Here is a tiny trained network, its code and every weight. The questions are about switching its units off for an input and a class, where a switched-off unit gives its printed mean instead of its output.

import numpy as np


def w(rows, s, z=0):
    codes = np.array(rows[::2]) - 128.0
    scale = np.full(codes.shape[1], s)
    scale[-1] = z or s
    return codes * scale


def norm(h):
    return h / np.sqrt((h * h).mean(-1, keepdims=True) + 1e-5)


def f(y):
    return y / 2 * (1 + np.tanh(0.7978845608 * (y + 0.044715 * y**3)))


def log_softmax(a):
    a = a - a.max(-1, keepdims=True)
    return a - np.log(np.exp(a).sum(-1, keepdims=True))


def net(x, mask):
    res = np.array(x, float).reshape(1, 4) / 4 @ E
    u = 0
    for l in range(2):
        y = f(norm(res) @ A[l][:, :-1].T + A[l][:, -1])
        res = res + np.where(mask[u : u + 16], y, B[l][:, -1]) @ B[l][:, :-1]
        u += 16
    return log_softmax(norm(res)[-1] @ U[:, :-1].T + U[:, -1])


A, B = {}, {}
E = w([
[150,155,199,84,94,55,200,224,168,194,108],'x0',
[182,71,121,190,58,199,244,64,127,168,126],'x1',
[196,39,52,142,145,87,167,175,67,19,153],'x2',
[144,99,215,192,158,203,118,159,129,59,1],'x3',
],0.006)
A[0] = w([
[80,136,145,180,103,82,3,179,120,146,63,15],'L0N0',
[154,123,235,36,225,196,94,61,194,168,88,21],'L0N1',
[138,135,139,135,139,168,92,84,73,78,131,42],'L0N2',
[158,138,182,121,165,73,176,175,126,159,76,14],'L0N3',
[121,199,118,71,234,126,115,153,180,54,162,119],'L0N4',
[155,164,107,163,132,222,93,134,106,112,217,19],'L0N5',
[150,119,97,166,218,35,86,176,71,112,95,146],'L0N6',
[64,80,223,205,93,200,142,192,118,106,119,12],'L0N7',
[210,74,20,184,163,71,198,123,86,146,80,192],'L0N8',
[16,217,146,111,86,145,194,55,98,156,167,87],'L0N9',
[146,205,83,196,135,251,70,127,109,65,146,4],'L0N10',
[95,101,73,84,100,235,210,99,9,132,103,60],'L0N11',
[155,34,179,218,140,116,52,153,157,171,46,9],'L0N12',
[177,104,158,183,133,214,168,158,140,185,137,25],'L0N13',
[122,162,135,181,53,115,156,249,204,138,145,154],'L0N14',
[86,123,118,138,84,247,241,157,146,151,87,126],'L0N15',
],0.0056,0.0024)
B[0] = w([
[192,156,156,42,177,127,128,96,138,129,178,177],'L0N0',
[114,108,99,255,114,147,110,168,219,89,150,213],'L0N1',
[152,112,76,167,199,119,117,144,161,129,78,163],'L0N2',
[165,44,35,113,153,162,104,57,108,148,4,157],'L0N3',
[217,179,209,93,161,166,126,79,133,152,124,193],'L0N4',
[173,28,68,91,160,52,98,119,146,195,116,146],'L0N5',
[136,188,129,134,109,197,116,158,187,129,177,207],'L0N6',
[61,191,118,194,96,77,204,111,86,86,173,200],'L0N7',
[80,192,119,193,119,167,125,177,185,152,160,253],'L0N8',
[127,132,96,238,124,118,96,180,152,87,189,207],'L0N9',
[149,60,96,181,200,83,111,121,116,187,27,206],'L0N10',
[177,136,179,82,187,163,70,89,164,110,170,199],'L0N11',
[101,200,137,94,110,29,171,143,41,150,162,186],'L0N12',
[191,189,140,64,161,189,127,144,146,145,146,181],'L0N13',
[121,56,68,154,189,128,46,148,40,174,154,188],'L0N14',
[155,199,105,75,136,182,46,147,105,154,120,240],'L0N15',
],0.0061,0.0042)
A[1] = w([
[162,72,106,108,132,142,182,170,137,21,160,121],'L1N0',
[34,125,171,166,74,127,133,59,194,186,100,78],'L1N1',
[140,45,157,74,64,104,150,192,140,190,64,4],'L1N2',
[114,152,185,147,96,95,181,124,91,54,2,97],'L1N3',
[89,113,88,53,109,115,161,84,91,176,181,6],'L1N4',
[56,118,141,215,137,78,142,160,142,95,180,190],'L1N5',
[226,113,111,151,49,163,207,47,130,165,126,110],'L1N6',
[155,137,156,177,153,158,119,97,95,69,92,75],'L1N7',
[151,92,109,128,122,121,182,179,136,73,152,17],'L1N8',
[137,181,124,88,92,112,154,185,128,193,121,103],'L1N9',
[142,68,72,125,141,96,99,88,94,178,47,118],'L1N10',
[119,93,74,120,122,121,75,29,168,112,201,80],'L1N11',
[101,125,82,83,56,84,142,115,168,148,175,72],'L1N12',
[55,136,179,156,113,113,77,58,155,137,104,194],'L1N13',
[91,104,120,118,83,65,148,87,104,129,186,35],'L1N14',
[227,109,178,163,145,111,158,94,192,155,171,141],'L1N15',
],0.01,0.0035)
B[1] = w([
[132,106,91,239,92,118,71,81,249,236,158,200],'L1N0',
[137,57,57,216,136,118,110,169,254,122,160,196],'L1N1',
[153,40,23,69,206,82,146,103,93,174,7,148],'L1N2',
[43,108,164,101,93,158,220,59,9,98,249,206],'L1N3',
[118,110,190,128,83,235,156,156,66,117,145,166],'L1N4',
[141,215,105,91,93,203,143,199,67,169,90,234],'L1N5',
[144,156,196,33,238,11,17,81,176,73,172,229],'L1N6',
[48,107,157,49,64,62,197,109,109,131,158,243],'L1N7',
[83,134,91,231,134,100,49,161,222,125,72,155],'L1N8',
[113,55,90,140,146,101,156,96,111,86,61,223],'L1N9',
[174,91,98,49,134,105,234,214,73,216,56,179],'L1N10',
[88,85,154,115,118,90,203,134,106,123,68,254],'L1N11',
[100,115,193,158,132,185,175,36,116,75,105,200],'L1N12',
[157,71,68,155,107,89,149,105,123,122,149,234],'L1N13',
[57,130,167,159,137,56,211,107,51,92,142,155],'L1N14',
[128,184,134,120,68,187,119,236,67,118,104,207],'L1N15',
],0.0077,0.0054)
U = w([
[14,119,200,147,76,146,236,95,60,66,218,160],'0',
[108,141,42,237,91,144,68,187,250,166,180,159],'1',
[134,35,64,77,229,70,148,97,107,161,49,155],'2',
[201,211,221,31,218,111,21,99,176,56,221,148],'3',
[164,195,100,82,89,210,158,206,68,156,101,174],'4',
[202,112,173,146,48,169,77,92,112,85,86,2],'5',
[205,109,155,122,12,170,71,81,117,84,90,2],'6',
],0.014,0.0087)

Each question gives the input, the list of numbers given to net, and the class t.
The units are the neurons (one row each of A and B). Each row of codes is followed by its name. A weight is (code - 128) times the scale printed after its matrix; where a second scale follows, it is the last column's (A, B and U).
mask holds one flag per neuron, layer by layer. A switched-off neuron (its flag False) gives its mean, the last column of its row in B, instead of its output. The means were averaged over made-up inputs and are rounded, as every weight is.
A unit's drop is (log p(t) with every unit on - log p(t) with that unit switched off) / (log p(t) with every unit on - log p(t) with every unit switched off).
The circuit of an input: a set's keep is (log p(t) with only the set's units on - log p(t) with every unit switched off) / (log p(t) with every unit on - log p(t) with every unit switched off). Starting from the 12 units with the biggest drops (on a tie, the unit counted first), units are removed one at a time, each time the one whose removal leaves the highest keep (on an exact tie, the one counted first), for as long as the keep stays at least 0.8.
units of the circuit, in order: the units of the circuit, biggest drop first
unit that matters most: the unit with the biggest drop
top k neurons: the k neurons with the biggest drops, biggest first
k most important neurons of layer l: the k neurons of layer l with the biggest drops, biggest first
input [-3,7,-6,1], class 3: 2 most important neurons of layer 0 -> (L0N13; L0N8)
input [-2,-1,3,1], class 4: unit that matters most -> L0N8
input [7,8,-4,7], class 3: 2 most important neurons of layer 1 -> (L1N6; L1N11)
input [2,0,8,-6], class 1: top 2 neurons -> (L1N0; L1N8)
input [8,6,-6,7], class 2: top 2 neurons -> (L1N2; L0N3)
input [-2,-5,-7,7], class 0: top 4 neurons -> (L1N3; L0N8; L0N12; L1N7)
input [5,1,8,8], class 0: top 2 neurons -> (L1N3; L0N1)
input [0,1,2,-1], class 4: top 2 neurons -> (L0N8; L1N5)
input [-7,7,2,3], class 2: top 4 neurons -> (L0N10; L1N10; L0N5; L0N6)
input [3,3,0,0], class 4: 3 most important neurons of layer 0 -> (L0N14; L0N15; L0N10)
input [-1,-7,8,8], class 0: top 4 neurons -> (L1N3; L1N7; L0N1; L0N4)
input [5,6,5,1], class 3: top 2 neurons -> (L1N6; L0N9)
input [-1,-8,-8,8], class 0: top 3 neurons -> (L1N3; L0N8; L0N15)
input [4,3,7,5], class 1: unit that matters most -> L1N0
input [-7,-5,-1,7], class 0: top 2 neurons -> (L1N3; L1N7)
input [2,-8,-8,0], class 1: top 3 neurons -> (L0N1; L1N6; L0N15)
input [6,7,-6,-3], class 3: 4 most important neurons of layer 0 -> (L0N8; L0N9; L0N13; L0N10)
input [-6,-4,-5,0], class 2: top 2 neurons -> (L0N8; L0N10)
input [-3,-5,4,1], class 3: 2 most important neurons of layer 0 -> (L0N4; L0N1)
input [-7,-7,7,1], class 1: 3 most important neurons of layer 1 -> (L1N0; L1N6; L1N9)
input [-4,2,7,-5], class 1: units of the circuit, in order -> (L1N0)
input [-4,5,-2,0], class 3: 2 most important neurons of layer 0 -> (L0N13; L0N14)
input [7,7,4,0], class 2: 2 most important neurons of layer 1 -> (L1N2; L1N9)
input [8,-5,-8,-8], class 0: 3 most important neurons of layer 1 -> (L1N12; L1N0; L1N4)
